Below are the code and all the weights of a small trained network. Each question names an input and a class and asks about switching units off, where a switched-off unit gives its printed mean instead of its output.

import numpy as np


def w(rows, s, z=0):
    codes = np.array(rows[::2]) - 128.0
    scale = np.full(codes.shape[1], s)
    scale[-1] = z or s
    return codes * scale


def norm(h):
    return h / np.sqrt((h * h).mean(-1, keepdims=True) + 1e-5)


def f(y):
    return y / 2 * (1 + np.tanh(0.7978845608 * (y + 0.044715 * y**3)))


def log_softmax(a):
    a = a - a.max(-1, keepdims=True)
    return a - np.log(np.exp(a).sum(-1, keepdims=True))


def net(x, mask):
    res = np.array(x, float).reshape(1, 7) / 4 @ E
    u = 0
    for l in range(2):
        y = f(norm(res) @ A[l][:, :-1].T + A[l][:, -1])
        res = res + np.where(mask[u : u + 7], y, B[l][:, -1]) @ B[l][:, :-1]
        u += 7
    return log_softmax(norm(res)[-1] @ U[:, :-1].T + U[:, -1])


A, B = {}, {}
E = w([
[109,210,194,141,195],'x0',
[215,110,220,82,14],'x1',
[201,130,64,120,50],'x2',
[242,94,60,19,86],'x3',
[173,217,38,127,187],'x4',
[121,176,236,83,198],'x5',
[254,225,36,169,199],'x6',
],0.0068)
A[0] = w([
[153,166,108,173,156,165],'0.n1',
[130,174,96,130,108,1],'0.n2',
[92,50,125,148,143,187],'0.n3',
[145,180,63,81,125,169],'0.n4',
[138,108,165,66,58,177],'0.n5',
[68,133,156,136,249,102],'0.n6',
[108,92,172,82,197,146],'0.n7',
],0.011,0.0059)
B[0] = w([
[178,111,157,86,107,191],'0.n1',
[173,147,101,104,229,110],'0.n2',
[167,193,188,158,6,223],'0.n3',
[168,83,85,193,200,209],'0.n4',
[178,2,151,141,149,253],'0.n5',
[183,169,30,125,124,214],'0.n6',
[143,153,150,183,102,184],'0.n7',
],0.0089,0.0057)
A[1] = w([
[88,150,138,134,253,138],'1.n1',
[115,103,147,112,133,3],'1.n2',
[81,98,182,140,134,199],'1.n3',
[124,199,108,132,179,85],'1.n4',
[104,74,181,166,152,130],'1.n5',
[179,136,161,120,79,216],'1.n6',
[50,85,115,127,191,54],'1.n7',
],0.015,0.0036)
B[1] = w([
[247,241,4,153,234,185],'1.n1',
[146,203,135,43,79,120],'1.n2',
[136,254,89,79,84,209],'1.n3',
[254,183,123,88,146,201],'1.n4',
[126,237,238,116,143,199],'1.n5',
[121,68,156,208,175,255],'1.n6',
[118,136,121,125,16,114],'1.n7',
],0.008,0.0067)
U = w([
[135,93,87,133,177,114],'0',
[39,220,125,193,99,169],'1',
[126,116,219,116,79,216],'2',
[174,6,95,117,88,132],'3',
[29,116,96,43,217,2],'4',
[75,88,96,53,207,9],'5',
[215,222,47,142,218,209],'6',
],0.015,0.0088)

Each question gives the input, the list of numbers given to net, and the class t.
The units are the neurons (one row each of A and B). Each row of codes is followed by its name. A weight is (code - 128) times the scale printed after its matrix; where a second scale follows, it is the last column's (A, B and U).
mask holds one flag per neuron, layer by layer. A switched-off neuron (its flag False) gives its mean, the last column of its row in B, instead of its output. The means were averaged over made-up inputs and are rounded, as every weight is.
A unit's drop is (log p(t) with every unit on - log p(t) with that unit switched off) / (log p(t) with every unit on - log p(t) with every unit switched off).
k most important neurons: the k neurons with the biggest drops, biggest first
k most important neurons of layer l: the k neurons of layer l with the biggest drops, biggest first
drop when u is switched off: that unit's drop, to one decimal
input [8,1,-1,0,6,-6,-7], class 1: most important neuron	(1.n1)
input [-5,0,-1,-7,-4,3,-7], class 1: 3 most important neurons	(1.n3 0.n1 1.n4)
input [-7,-7,5,4,5,-6,-2], class 3: 2 most important neurons of layer 1	(1.n1 1.n3)
input [-1,0,-6,0,-8,-7,5], class 2: 2 most important neurons of layer 0	(0.n3 0.n6)
input [-4,-3,-1,-6,-6,5,-8], class 1: 2 most important neurons	(1.n3 0.n1)
input [-1,-1,-5,-3,-5,5,-7], class 1: 2 most important neurons of layer 1	(1.n3 1.n4)
input [-2,0,1,-1,0,-3,-5], class 2: 2 most important neurons of layer 0	(0.n6 0.n5)
input [-1,3,5,3,6,-2,0], class 3: drop when 1.n5 is switched off	0.1
input [6,7,2,2,4,-8,0], class 3: drop when 1.n7 is switched off	0.0
input [1,7,4,6,3,0,4], class 3: drop when 1.n1 is switched off	0.2
input [4,6,-4,-3,-7,-3,7], class 2: drop when 1.n1 is switched off	0.3
